[[  6  -1  10  13  -1   1   1   2   4  -1   8]
 [ -3 -16  40  47 -13 -17  20  23  36 -14  10]
 [-34 -16 -16 -41 -22 -19  34  31  24 -19 -42]
 [ 28  -8  52  70  -4   3 -12  -5   1  -8  42]
 [  4  14 -19 -15  14  10 -11 -13 -13  15   1]
 [ 24  34 -32 -23  33  32 -31 -32 -34  34  16]]
:
[[ -1   8   6  -1  10  13  -1   1   1   2   4]
 [-14  10  -3 -16  40  47 -13 -17  20  23  36]
 [-19 -42 -34 -16 -16 -41 -22 -19  34  31  24]
 [ -8  42  28  -8  52  70  -4   3 -12  -5   1]
 [ 15   1   4  14 -19 -15  14  10 -11 -13 -13]
 [ 34  16  24  34 -32 -23  33  32 -31 -32 -34]]

[[ 22  31  -3]
 [  2   1  29]
 [-56   1  14]
 [-12 -20  -7]
 [ 14   1 -19]
 [ -5 -66   0]]
:
[[ 31  -3  22]
 [  1  29   2]
 [  1  14 -56]
 [-20  -7 -12]
 [  1 -19  14]
 [-66   0  -5]]

[[-65 -13  32 -54]
 [ 24  24 -26  35]
 [ 23  46 -43 -16]
 [ 33  29 -33  21]]
:
[[ 32 -54 -65 -13]
 [-26  35  24  24]
 [-43 -16  23  46]
 [-33  21  33  29]]

[[  0  16  17   7  -4 -23  24   0]
 [-50  52 -77  27   0   2  35  10]
 [ 13  16  30   3 -10   1 -15  19]]
:
[[ 24   0   0  16  17   7  -4 -23]
 [ 35  10 -50  52 -77  27   0   2]
 [-15  19  13  16  30   3 -10   1]]

[[ 31 -24 -60 -52 -25 -52]
 [-59  20 -18  -4  23 -18]]
:
[[-25 -52  31 -24 -60 -52]
 [ 23 -18 -59  20 -18  -4]]

[[-23 -45  -3  27  20  51 -22 -51 -14  24  21 -31]
 [ 44  33 -13 -16   3 -38   8  66 -27 -12 -25  -3]
 [-72  14  21 -16   3 -15 -19  34  42  17  47   9]
 [ -9  55 -12 -30  -8  -7   9  32  37 -19  36  61]]
:
[[ 21 -31 -23 -45  -3  27  20  51 -22 -51 -14  24]
 [-25  -3  44  33 -13 -16   3 -38   8  66 -27 -12]
 [ 47   9 -72  14  21 -16   3 -15 -19  34  42  17]
 [ 36  61  -9  55 -12 -30  -8  -7   9  32  37 -19]]

[[ 70   0 -13  64]
 [ 46  43 -52  70]
 [ 39 -40  26 -26]
 [ 27 -26   4  11]
 [  6 -35  12 -21]
 [  2   7  -9  -7]
 [-36  16 -12  -6]
 [ 18   3 -11  25]]
:
[[-13  64  70   0]
 [-52  70  46  43]
 [ 26 -26  39 -40]
 [  4  11  27 -26]
 [ 12 -21   6 -35]
 [ -9  -7   2   7]
 [-12  -6 -36  16]
 [-11  25  18   3]]

[[  2  43  -9  -9   9 -36   8  30  -3]
 [ 18  16  10  -5  15   1  27 -29  59]]
:
[[ 30  -3   2  43  -9  -9   9 -36   8]
 [-29  59  18  16  10  -5  15   1  27]]
